Here are made-up nodes, facts about them, and rows of numbers that follow some of those facts. Name the node behind each unnamed row.

There are 3 kinds of fact about the nodes: ω, λ, Π.
fletugro λ:929 Π:905
fupa ω:stonadrir λ:929 Π:333
dupos λ:929 Π:823
sesi ω:mumopli,drales λ:272 Π:554
stastaskun λ:929 Π:336
mumopli λ:929 Π:554
flegrom ω:kalik,riske λ:379 Π:823
gridogra λ:895 Π:554
flomara λ:379 Π:554
drales λ:895 Π:124
brokis ω:desas,mesko λ:379 Π:124
plogir ω:goplun,duska,solam,plugri,gostar,skastik,pagam λ:929 Π:333
kolur ω:rirar,tofle,dageruk,toplis λ:929 Π:823
rupan λ:895 Π:554
duska λ:929 Π:823
voplo ω:dabrar,mobrizor,skamem λ:929 Π:823
ginel λ:895 Π:554
skizi λ:379 Π:554
dunim ω:trefi,rogri,goplun,sketo,vivor λ:895 Π:823
rogri λ:379 Π:554
sketo λ:272 Π:554
skoske ω:bredrus,kabu,drebin,flomara λ:379 Π:554
deplabar ω:numefun,fliplu,sketo λ:929 Π:905
mosor λ:895 Π:823
biski λ:379 Π:823
nuflogar ω:gruva,kloklo,fegrus,flitoli,nura λ:379 Π:336
stiflor λ:272 Π:823
mizen ω:zoklem,brigofim,rozos,klarus,vosi,mosor λ:379 Π:823
dabrar λ:929 Π:823
ripos ω:trefi,tumizak,vefak,pitel,fliplu,vosi,klesta,grikul λ:272 Π:554
kogru λ:272 Π:336
sobrus λ:929 Π:333
flitoli λ:929 Π:823
vefak λ:272 Π:554
plastak λ:929 Π:554
klofe ω:debrom,biski λ:929 Π:554
tofle λ:379 Π:823
skugro ω:magrim,plizo,fugrur,paflel,klesta λ:379 Π:823
plana ω:skizi,dupos,kabu,brigofim,sobrus λ:272 Π:554
mobrizor λ:929 Π:554
skogra λ:272 Π:124
ridrom λ:929 Π:554
flegusel ω:klubruzor,bestin,flalin λ:895 Π:554
kloklo λ:929 Π:905
dakalak ω:debrom,ralal,plizo,drales λ:272 Π:333
nubres ω:bredrus,desas,vivor λ:272 Π:554
fegrus λ:379 Π:333
pitel λ:895 Π:333
plunek ω:kedu,ralal,klarus λ:929 Π:124
plotik ω:fugrur,reman,fletugro,ridrom λ:929 Π:554
vivor λ:929 Π:823
veplek λ:272 Π:823
modak λ:929 Π:905
pubrir ω:ginel,tosu,supla λ:895 Π:333
drakon λ:929 Π:823
sudram ω:fliplu,stabran,zoska,supla λ:929 Π:554
reman λ:929 Π:823
rozos λ:929 Π:333
mugropu ω:gruva,riske,patran,desas,pligin,ridrom λ:895 Π:823
klurote λ:379 Π:333
tosu λ:929 Π:823
karok ω:flitoli,patran λ:929 Π:905
brigofim λ:929 Π:333
fliplu λ:895 Π:124
fiples ω:flitoli,lebru λ:929 Π:905
kabu λ:272 Π:554
meli λ:379 Π:554
plakiflar ω:grivoplam,briflik,pokom,lezim,rupan,skastik,pagam λ:272 Π:823
patran λ:895 Π:905
vosi λ:379 Π:823
briflik λ:929 Π:823
gruva λ:272 Π:554
tagesa λ:272 Π:554
grivoplam λ:379 Π:823
debrom λ:929 Π:554
plizo λ:379 Π:554
goplun λ:379 Π:554
fugrur λ:929 Π:124
rirar λ:929 Π:823
skotin ω:bofane,drister,flomara λ:895 Π:333
skastik λ:379 Π:124
zoklem λ:379 Π:124
pligin λ:895 Π:554
fibegra ω:goplun,kedu,veplek,modak,plastak λ:929 Π:554
klarus λ:929 Π:823
gostar λ:929 Π:554
zuflen ω:tagesa,debrom,drakon,numefun,skamem λ:895 Π:823
zoska λ:929 Π:823
nura λ:929 Π:823
klutru ω:dabrar λ:379 Π:905
klesta λ:895 Π:333
drebin λ:379 Π:333
plugri λ:895 Π:823
leklo ω:skizi,meli,gruva,flalin λ:929 Π:905
kleka ω:klubruzor,skogra,mesko λ:272 Π:554
flalin λ:929 Π:554
pokom λ:929 Π:554
skamem λ:272 Π:124
kalik λ:929 Π:823
flilol ω:kogru,skogra λ:379 Π:336
numefun λ:895 Π:554
riske λ:929 Π:905
tumizak λ:272 Π:554
zutel λ:929 Π:124
dageruk λ:929 Π:554
riklos λ:929 Π:336
nete ω:rirar,gridogra,raple λ:895 Π:554
paflel λ:929 Π:554
klubruzor λ:272 Π:823
pagam λ:895 Π:554
stonadrir λ:929 Π:554
raple λ:895 Π:333
ralal λ:929 Π:124
toplis λ:929 Π:336
gitin ω:stiflor,stonadrir,desas λ:272 Π:823
delur ω:rirar,skizi,trefas,modak,klurote,flitoli,veklusil λ:379 Π:333
sozos ω:grivoplam,zutel,zoska λ:929 Π:554
grikul λ:929 Π:823
stabran λ:895 Π:905
trefas λ:929 Π:554
lezim λ:929 Π:554
stoto ω:klubruzor,riklos,skogra,bofane,dabrar,stastaskun λ:929 Π:336
bredrus λ:379 Π:554
desas λ:379 Π:823
supla λ:929 Π:554
trefi λ:272 Π:823
bofane λ:929 Π:554
mesko λ:929 Π:124
kedu λ:895 Π:554
magrim λ:895 Π:823
dezuk ω:dupos,kabu,kloklo λ:929 Π:333
trafum ω:rupan,reman,gostar λ:272 Π:823
drister λ:895 Π:554
veklusil λ:379 Π:823
solam λ:379 Π:905
gezi λ:929 Π:333
lebru λ:929 Π:333
bestin λ:379 Π:554

Some rows with their names:
[  5  -4  -7   7  -4  -1   4   7   2  -7 -20 -18   3  -5  -1  15  -2  -7
  30 -14  22  -9 -29  25  -1   4   6   7   2   1  -2  -8 -13 -11   8  12
   3  12 -14  13   2  -6  21   4   2   0  -6  20   0  -9]: ralal
[ -8  22   6  -5  25 -27  31   6 -11  10  32  33  40 -22  52 -20 -10  -1
 -25   6  30  15  -7 -11 -10 -19  -1 -26   6 -14  12  -5 -49 -12  12   7
  49  22  10 -14  12  -7  12 -10  14 -50   5  10   2 -36]: tagesa
[ -8  20   8  -5  25 -24  28   6 -11  10  33  36  40 -22  53 -21 -13   1
 -27   6  29  16  -9 -12 -10 -20  -1 -25   9 -11  14  -5 -49 -11  11   6
  48  23  10 -14  14  -7  13 -11  14 -49   4   8   1 -35]: vefak
[ -5  -2 -17 -16   6  25  -5   0  16   4   9  13  11   1  -7   4   0   0
  12  -5  -2   8  -2  37 -10 -20   6   2 -16  -6 -12  -2   1   9   4  -6
  12   4   0  -9  13 -14  14  11  13   8  -3   1  -2 -13]: meli
[  2  -7  11  10   0   0  -4 -16   5 -33 -18   3 -19   3   8  19   5   3
  12  -8   9 -20  -9   5  20  12  -5 -14  18   6  12  -5  15  15   3   7
 -10  -9 -40 -10  13  37  23   4   2  11  15  11   6 -11]: leklo
[ -2 -14   3   7  -2   7  10  -2  11 -11 -23   2   5  -9 -12  16  -9   0
  34 -19  29  -9 -29  18  -1   1  12   6  23  21  17  -9 -12   4  -8   6
 -13   4 -13   4  -4   2  26   7  -1   1  -9   9   0  -7]: brigofim
[-22 -17 -19 -11   7  45   3  -9   0  20  24  19  23   8  -1   1   8  -5
  23  10   6  16   5  44  -7 -15  23  -8 -23 -13 -15  14   0  19   8 -14
  -2  -4  11 -13   4  -9   1  13  18  -6  28  -7   0 -19]: patran
[  5  11   8   7  18 -20   8  -9  -4 -29 -30 -14 -12   3   0  16  13   2
  11 -17  13 -21   1   3  22   2  -1 -15  -1   0  17  -4   7  19  -2  22
  -1 -13 -27   2  -1  30  23  10  -4  19   7  33   1  -5]: voplo
[  2  -5   0   6   7   9  -6   5  -3 -13 -18  -6   7  -5   5  17   1  -7
  21 -20  10  -9 -22  24   2   0  -4   7  -1   9  -7 -13  -8 -14   7   9
  11   7 -14  15   6  -1  19   3   1   3  -9  12   5  -4]: lezim
[ -5  20   5  -3  37 -22  29  15  -6   9  31  26  45 -28  47 -34  -9   3
 -24  -9  26  15   2  -3   2 -42  18 -37  31   0  25 -13 -54   2 -11  18
  49  22   9 -15  -1  -5  15  -8  15 -43  22  22   1 -28]: skogra
[  2  25  11   0  43 -35  15  -5 -13 -15  28  30  17 -15  59 -30   0  11
 -48   5  12   2  23 -30  16 -30  -2 -50  29 -12  28  -6 -28  20  -7  21
  47  16  -3 -23  12  25  10 -12  11 -31  32  22  -5 -32]: kleka
[ -4  -5  10  15  10  11   9  -3  -1 -11 -22  10  15  -1  -1  19   1  -8
  32 -24  15  -6 -22  23   3  -1   5   9  -2  14   7  -9 -11  -7   1   5
  -3  -2 -15   5  -2   3  20   6   1   5  -6  15   8  -1]: nura
[ -8  -1 -27 -21  11  14 -11 -18   5  -2  21   5 -14  10  -1   3   7  15
  -6  19  -2   4  15  18  -4   0   1 -27 -25 -36  -3  20  17  32   4  -3
  -3  -7   0 -18  20  21  -2   8  12  11  20  -2  -5 -31]: nete
[-19 -14 -27 -17   5  31  13  -7  10  21  16  11  17   1 -19  -2  -3   3
  26   9  21  14   1  37 -17 -16  30  -7 -14 -13   3  18  -7  30  -6  -7
 -14   0  23 -11  -4 -13   5  16  12  -3  16  -4 -10 -24]: raple
[ -1  -5   1   3  15  10  -8   9  -1 -16 -18  -6   9  -7   4  12   2  -3
  18 -28   8 -10 -19  25   7  -9  -1   4   7  19  -3 -18 -11  -7   0  13
  14   2 -18  16   4   3  20   4  -1   8  -9  14   5   1]: bofane
[ 11   2   0   6   3 -15  -9 -11  -1 -31 -21 -14 -24   4   9  20   5   4
   3  -3   9 -22  -9   0  12  15 -15  -9   1 -11   3  -4  13   5   9  15
   0   1 -28   4  17  28  18   1  -1  13   1  18  -2 -15]: sozos
[  2  -8   2   7   7  16  -5   4   0 -13 -18  -3   8  -4   7  17  -1  -7
  24 -22   8  -8 -24  27   4   2  -1   8   0   9  -6 -15 -10 -15   8   9
  10   6 -18  10   7   1  19   3   3   4  -8  11   9  -6]: trefas
[  6  -8  -5  12  -1   4   1   5   2  -7 -19 -12   5  -5   1  15  -3  -6
  31 -17  17  -8 -27  25   0   1   7   5   8   3   0 -11 -12 -10   2  11
   2  12 -14  11   2  -5  21   2   4   0  -2  18   1  -9]: fugrur
[-16 -11 -27 -16  15  36 -10  -2   0  16  25  12  18   5  -4   0   2   3
   9   6   0  17   5  38 -16 -18  10  -6 -27 -15 -16  14  -4  14   2  -8
   6   1  19  -4   9 -12  -4   8  14  -1  12  -8  -7 -18]: pligin

Which node is each row?
No name comes twice in this set of rows, the named rows included.
[ -3   2 -22 -19   4  15  -1   2  11   7   6   3   9   3  -8   7   1  -3
  13   3   3   5  -2  36 -11 -17   4   5 -26 -13 -17   3   1   9  12  -3
  14   6   5  -3  12 -19  15  13  11   5  -7   7  -6 -15]	plizo
[ -3  -2 -21 -16   5  19  -5   1  12   5   8  10   9   3  -9   4   0  -1
  11   0   0   6  -1  34 -11 -19   2   4 -19  -7 -15   2   1   9   8  -4
  12   7   3  -5  13 -18  14  12  11   5  -5   4  -6 -12]	rogri
[  1   9 -14 -10   2 -12   8 -21  12  -9  -2  10 -15  14 -14  11   7   5
   4  16   5  -2  15   8  -1  -4  -2 -11 -23 -26   4  18  20  35   5   0
  -8  -5  -8 -20  13  11  15  14   8  16   6  15 -13 -19]	skugro
[  9   3 -17 -15   7   0   0 -14  17 -12  -2   0 -15   4 -13  -2   6   8
   1   1   0  -9  18  15  13 -20  13 -25   1 -12   9   2  21  43 -11   5
  -7  -3 -10 -21   5  12  18  17  17  15  26  18 -13 -17]	flilol
[-12  -1 -24 -14   9  -4   0 -21  -1   1  14  13 -11  16 -15   8   9  13
  -1  25   9   6  19   4 -10  -2  -1 -22 -27 -33   5  32  15  45  -1  -6
 -17  -9  10 -14  14  15  -3  11   6  10  17   1 -22 -23]	dunim
[ -5   8   7   2  28   1  14  11  -5 -14 -28 -12  19  -6  -5  10  11  -7
  26 -37  16 -12  -8  29  17 -19  12   1  -2  21   9 -16 -16   5  -6  21
  12 -11 -14  15 -15   5  24  14  -3  12  -3  30   8  10]	dabrar
[-25 -10 -25 -23   6  25   1   1   0  21  23  10  17   4 -11   0   5   1
  17  12  15  14   6  36 -14 -18  11  -8 -23  -9 -14  19  -4  28   8 -10
   0  -9  16  -4   4 -12   2  16  10  -6  15  -9 -11 -14]	stabran
[ -4 -11   4   7   1   8   4   3  -4 -10 -18  -3  10  -3   2  16   3 -10
  30 -15  20 -12 -20  23   7  -2   2   7   6  17  -5  -8  -6  -3  11   6
   4  -1 -17  10   1  -2  23   9   0  -2   1  11  -1   0]	fletugro
[-12   9 -24 -21  11  -8  10 -18   0   3  12   1  -9  14 -14   7  13  10
   2  23  13   3  20  10  -8  -2   4 -23 -38 -40   3  30  13  43   6  -1
 -12 -14  10 -13   8  15   1  15   6  11  16   9 -16 -25]	zuflen
[-15  23  16   1  44 -26  39   7 -12   5  26  44  53 -21  44 -27  -5   1
 -23 -11  28  17   7 -12   2 -41  11 -32  18   7  31  -8 -54   7  -8  12
  45  10  11 -16  -5  -2  14  -5  11 -40  15  20   1 -21]	klubruzor

Now the same nodes, written a new way:
Known rows:
[-24  14  54 -19 -20  56  -7 -25  -1 -38 -25  13 -10 -18 -50  14  -4  61
  -9   5  10 -39 -13   9 -30 -23  36 -32  -3]: fliplu
[ 14   8 -17  -3  -2 -24  14  11   7  32  16   0  27 -11  -1 -10 -21 -18
 -19  -4  -8  39 -12  31  -3  31 -21   3 -38]: skamem
[-32  12  51 -19 -10  50 -15 -18 -11 -34 -18   7 -16 -12 -36   4   6  58
  -5   5   7 -47   1   3 -29 -31  38 -22   9]: magrim
[-33 -22  21  -5  -3  19  -9  -1 -25  18  19  -8  36 -26  -8 -14  16   4
 -17 -19 -12  -2  27 -41   0  27  -7   8   0]: skugro
[  9  -7 -13  -4 -10  -3  18 -17   8   4   4   1  -1   5 -10   7   0 -10
  15 -13   2  14 -49   5 -12   4  -2 -13   4]: fugrur
[ 16  11  -1  -7   6 -44   9   2  -4  40  22 -32  19  -4  35 -17 -20 -25
  -9  12 -15  34   7  -7  18  30 -20  15 -33]: sesi
[-18  27  34 -15  -5  53 -10 -15  -5 -27 -19  18 -20   2 -37  22   3  53
   5  22   2 -48  16  17 -25 -38  25  -5  -1]: drister
[ 17  -1 -17  -1  -4  -8  15  -8  -2  16   0  -8  -9  21  13  16  -3 -11
  39   8   2  18 -23  -7   5  14  -2  12  10]: fupa
[ 18  -1 -27   2   8  -9   9   0   0   0   6   0  -2  23   2  12   5 -13
  23   2 -13  13 -29  11   0  -6  -6   9  -4]: stonadrir
[ 28   0   3  -3 -13 -37  12  -4  -9   7 -19   0 -34   7  20  -5  -9 -16
  37   8   8  13   0 -25  20  19  14  10  16]: plogir
[-14  13  56 -35  -1  57  -6 -31  -9 -45 -31   3   1 -28 -35  20  -2  52
   6  25   6 -30 -10  -7 -14 -13  35 -23  -8]: pitel
[  7   6 -35  17   7  -2  11   0  18  -3  -6  -3 -21  14  17   4  15 -19
   6  -7  15  12 -26  10  -5 -11  -5  -3   6]: flitoli
[-11 -11 -17  -5  23  37  -8  -8   2   0   2  11  23 -29  -5   7  35  -5
 -30  -9 -11  10  25  -8  11   6 -27  13 -23]: skizi
[  9  14 -15  -9  15 -45  17   7   3  46  14 -43   1  15  52 -24  -5 -27
  -7  16  -4  34   9  -6  26  34 -29  21 -24]: plana
[ 31  12 -10   3   6 -24   6  -2   8  -7 -11  -6 -18  -1  15   3  -3 -11
   8   5   1   7 -13  -3   5  -6   2  -6  -4]: plastak
[ 16  -5  -5  10 -14 -21  -1   1   1 -16   3   8  -7  -3  -6   0  -6 -16
   7 -15  -2   4 -21   3 -10 -11   4  -5   7]: zoska
[-18 -13   6   9   0  27 -13   2 -14   2   8  15  46 -40 -29  -3  14  10
 -33 -20 -10  -8  24 -12   0  10 -10   1 -13]: biski
[-12 -15 -19   2  20  33  -3  -4  -9   5  -1   4  23 -22  -6   3  30  -4
 -22 -10 -20  10  26 -13   7   2 -24  26 -21]: meli
[-20 -17   6  -2   5  36   8 -18  -4   9  -4   8  32 -48 -16  -3  27  12
 -36 -29  -9   4   9 -23   1  26 -17  -3 -17]: zoklem

Which node is each row?
No name comes twice in this set of rows, the named rows included.
[ 16   8 -16  -5   5 -44  12  20  -4  51  26 -19  17  24  21 -15 -17 -22
   8  16 -14  39  14  14  20  23 -34  37 -20]	kleka
[-26   7  51 -15 -11  42 -35   1   8 -54 -18  19   0  -2 -31  16 -25  43
  -9  15  17 -56   5  13 -19 -32  40 -37  26]	stabran
[-25   1  54 -15 -11  39 -18 -12  -5 -48 -29  29 -42  -1 -31   0   2  36
   1  16   6 -46  18   9 -23 -39  42 -13  19]	plugri
[ 20   7 -19  -1   4 -15  21  -7   4  18 -13 -24 -15  11  28   1   1  -3
  32   6  21  13 -15 -23  16  22  -2   4   5]	dezuk
[-26 -10   3   1   8  22   0  -4 -20  26  11   1  27 -10   4  -5  27   7
  -7  -9 -15  -1  43 -28  13  22 -14  23  -2]	skoske
[ 22   4   3 -18   4 -43  11   0 -10  40   7 -37  24 -11  31 -17 -24 -18
  -5  13  -5  40   5 -17  28  52 -18  12 -31]	dakalak
[-26 -17   6   4  10  38 -11  -9  -9  -2  10   1  45 -45 -21   0  23   8
 -36 -24 -18   5  12 -17   1  16  -9  -3 -15]	vosi
[ 13  20  -6  22 -10 -33  13   5   8  19 -16 -11 -43   8  27 -20   5  -7
  14   0  23  -4  14 -18   8   8   2  -6  19]	kolur
[ -4 -17 -29  -6   4 -30  16  15   5  26  31 -15  17  24  23  -8  -4 -42
  -8   6 -19  44 -10  27  12  13 -29  17 -18]	stiflor
[-48   7  51 -19  -9  45   0  -7 -11 -11 -16  -8 -44  31  -7  -6  16  52
  23  13  13 -47  23  -8 -19 -24  34  -8  27]	mugropu
[ -6  24  39 -23   4  52  -4 -19   7 -41 -49  17 -43 -21 -24  11   6  50
   3  28  29 -34  27  -1  -9 -19  30 -15   1]	raple
[ 10   2   9 -12   7 -48   6   8 -16  43  25 -50  17   4  39 -22 -19 -24
  -6   7 -17  38  -3 -17  27  41 -15  13 -18]	ripos
[  9   0  -3   1  -5 -24  14  -8  -7  16   7 -21 -11  27  23   2   0 -10
  30   1  -6  12 -16 -23  11   9   4   8  11]	plotik

Now the same nodes, written a new way:
Some nodes and their rows:
[ -6 -13  -8   1 -24  -7  19 -24 -37  -2   0   8  -1  29  31 -17 -14  22
   4   0  49  10   8  32 -13 -10   2  33 -13  -9]: rirar
[ -2   4 -17   0 -13 -14 -11   4 -43  -8 -18   0  16  28  36 -13 -29  34
   7  -3  30   1  -6  14  -5  13  -3  18 -13  -7]: briflik
[-19 -15  13 -15  -7  31   7  15   7  -5   2   0 -10   8   0   1 -10 -31
   4  25  -1  -8   0 -15 -20 -13  -3   2 -13  -8]: tagesa
[ -7 -13   1  -8 -16  -4  23 -11 -25  -5 -18   2  35  18  20 -11 -15  17
  17  18  44   2   1  25 -13  -1  13  30  -3 -15]: dabrar
[  6  -4  -1  20  -4  -2  -2  12 -32 -18 -29 -32   1  20   0 -12 -41   5
  -9  19  33  27  20 -12 -23 -19 -25   0   3 -14]: plotik
[-12 -30   7 -15   7  30   4  -7   1  -6  12  19  10  -3  20  11   2 -28
 -10  21   9  -9 -23  11 -12  23  26  -4 -14 -14]: skamem
[ -9 -11  19   1 -21   9  20  -1 -26 -15 -20 -10  22  12  -8  -6 -10   6
  11  25  44  11  31   0 -27 -11  -7  32  -3  -4]: bofane
[-17 -14  -7 -11  -7  23  14   8  -3   4  19  19   3  19  27  -2 -26  -4
   8   9   4  -3 -32  -2  -9   8   8  -4 -17 -23]: trefi
[-16 -25  -6 -18 -14  16  24  14  -7 -11  21  22   9  16   8  10 -33   5
   6  10   6   2 -21  -1  -7  14  11   4  -7 -27]: stiflor
[ -4  -8   1   4 -20 -13  17 -15 -32  -6  -5  -6  -3  24  25 -13 -20  15
  -6  10  42   4   9  37 -11  -9  -3  31 -11 -12]: toplis
[ 14  -7 -15  12   7  -9 -24  17 -39 -20 -31 -28  -2  19  24 -13 -34   9
 -24   3  32  15  -2   7  -7   3  -8   1  -4  -1]: plogir
[ -4 -36   5  14  15   6 -13 -20  28  19   5  21  -1   9  15   4   8 -10
 -15   5   4   9   6   8  -6   4  17 -15   2 -13]: zoklem
[-13 -34  12 -20 -15  29  15  36   1 -25  -1   2  -9   1 -25  10 -22 -25
 -11  25   2   8   8 -13 -11   8  -3   6  -3  -8]: kleka
[ -4 -19 -24 -18  -4   5 -18  41 -15 -14   0   6 -14  16  15  -1 -40  -2
 -18  -2 -11  -5 -35   5  11  24  -2  -5  -9 -10]: plakiflar
[ -6 -22   2  -1   1  29   5  28   4  -6  -5 -29 -21   7  -1  -9 -34 -29
 -16  30  -3  14 -10 -24 -17 -10 -12 -18  -6 -20]: ripos
[-18 -31  22  -5  -9  13  -1  14  25  -3   1  25   1   6 -28  12   5  -5
   8  14   0   9  37 -15  -8  -4   2  10   5   3]: flomara
[  2   0   0  13  -7  -1 -14  20 -34 -20 -38 -29  -1  14  11 -19 -32   3
  -6  16  24  15  12  -4 -17  -7 -27   7  -5   0]: sozos
[-14 -15  14   7   0   7 -17  19  24   5  -4  19  -7   9 -12   3  -1  -7
   6   8 -10   6  29 -20 -11 -10  -8  -2   2   3]: rogri
[ -5  -8  -4  -5  -8  -3  18 -11 -27   6 -21 -20  20  23  36 -18 -22   8
  11  18  41  -3 -13  22 -12  -8   9  19  -7 -20]: drakon

Rows to name:
No name comes twice in this set of rows, the named rows included.
[ -6  -3  17   1 -16  14  14   0 -25 -10 -29 -20  13  11   6 -12 -11  -4
  11  30  43   4  24  -2 -25 -19 -10  24  -5  -3]	mobrizor
[ -7 -27   8  -8  -9  25  12  32  -4 -19   5  -7 -12   7 -19  11 -29 -14
  -9  18   2  17   4 -24 -17  -4 -13  -6  -1 -19]	nubres
[ 10 -18   3   0  -6 -10  22   4 -30 -12 -28 -31  18  14  -3 -11 -33   8
 -11  32  43   1  -4  28  -7   8   6  26   5 -20]	stoto
[  1 -36  -8   0   7  -7  -5   4  22  26  -1  -7  -8  20  -5 -10 -19  -6
 -15   9  -2  12 -15   5  10  -6  11  -4   8 -16]	mizen
[  3  -8   1  11  -5   2   6  -9 -34 -11 -19 -13  13  18  22 -14 -21  10
  -6  17  43  15   9  11 -17  -6  -1   9  -5  -8]	gezi
[-12 -23  -6  -8 -21   5  17   6  47  -2  33  19   9  10 -23   4  -1  25
  -6 -28 -11  -3  29  -5  13  41  18  11  -2 -19]	patran
[  4  -6   1  18  -8   2  -5   8 -28 -10 -27 -36 -14  18   8 -22 -29  -5
 -16  17  35  24  16  -1 -20 -22 -22  12  -4  -6]	fibegra
[-14 -28   5 -21 -15  19  18  13  -2 -17  15  24   5   7   3  14 -19  -5
   4  18   8 -15 -14  12  -7  25  12  16  -8 -20]	kogru
[  7   0   3  14   0   2  -8  12 -27 -11 -37 -44  -1  20   6 -22 -37  -6
  -8  26  28  12   8  -9 -25 -21 -23   1   1  -9]	sudram
[  4  -5  -5  17   7  -2 -22 -19 -37 -13 -19  -2  17  14  43  -7 -12   9
 -12   5  37   6  -1  16 -12  17   8  -1 -11 -10]	zutel
[ -5 -36  -5  -3  -1  -7  -5  16  17   7   3  14   0  18 -20   7 -27  11
 -12   4   0  15  -1   1   9  13   7   2  11 -14]	flegrom

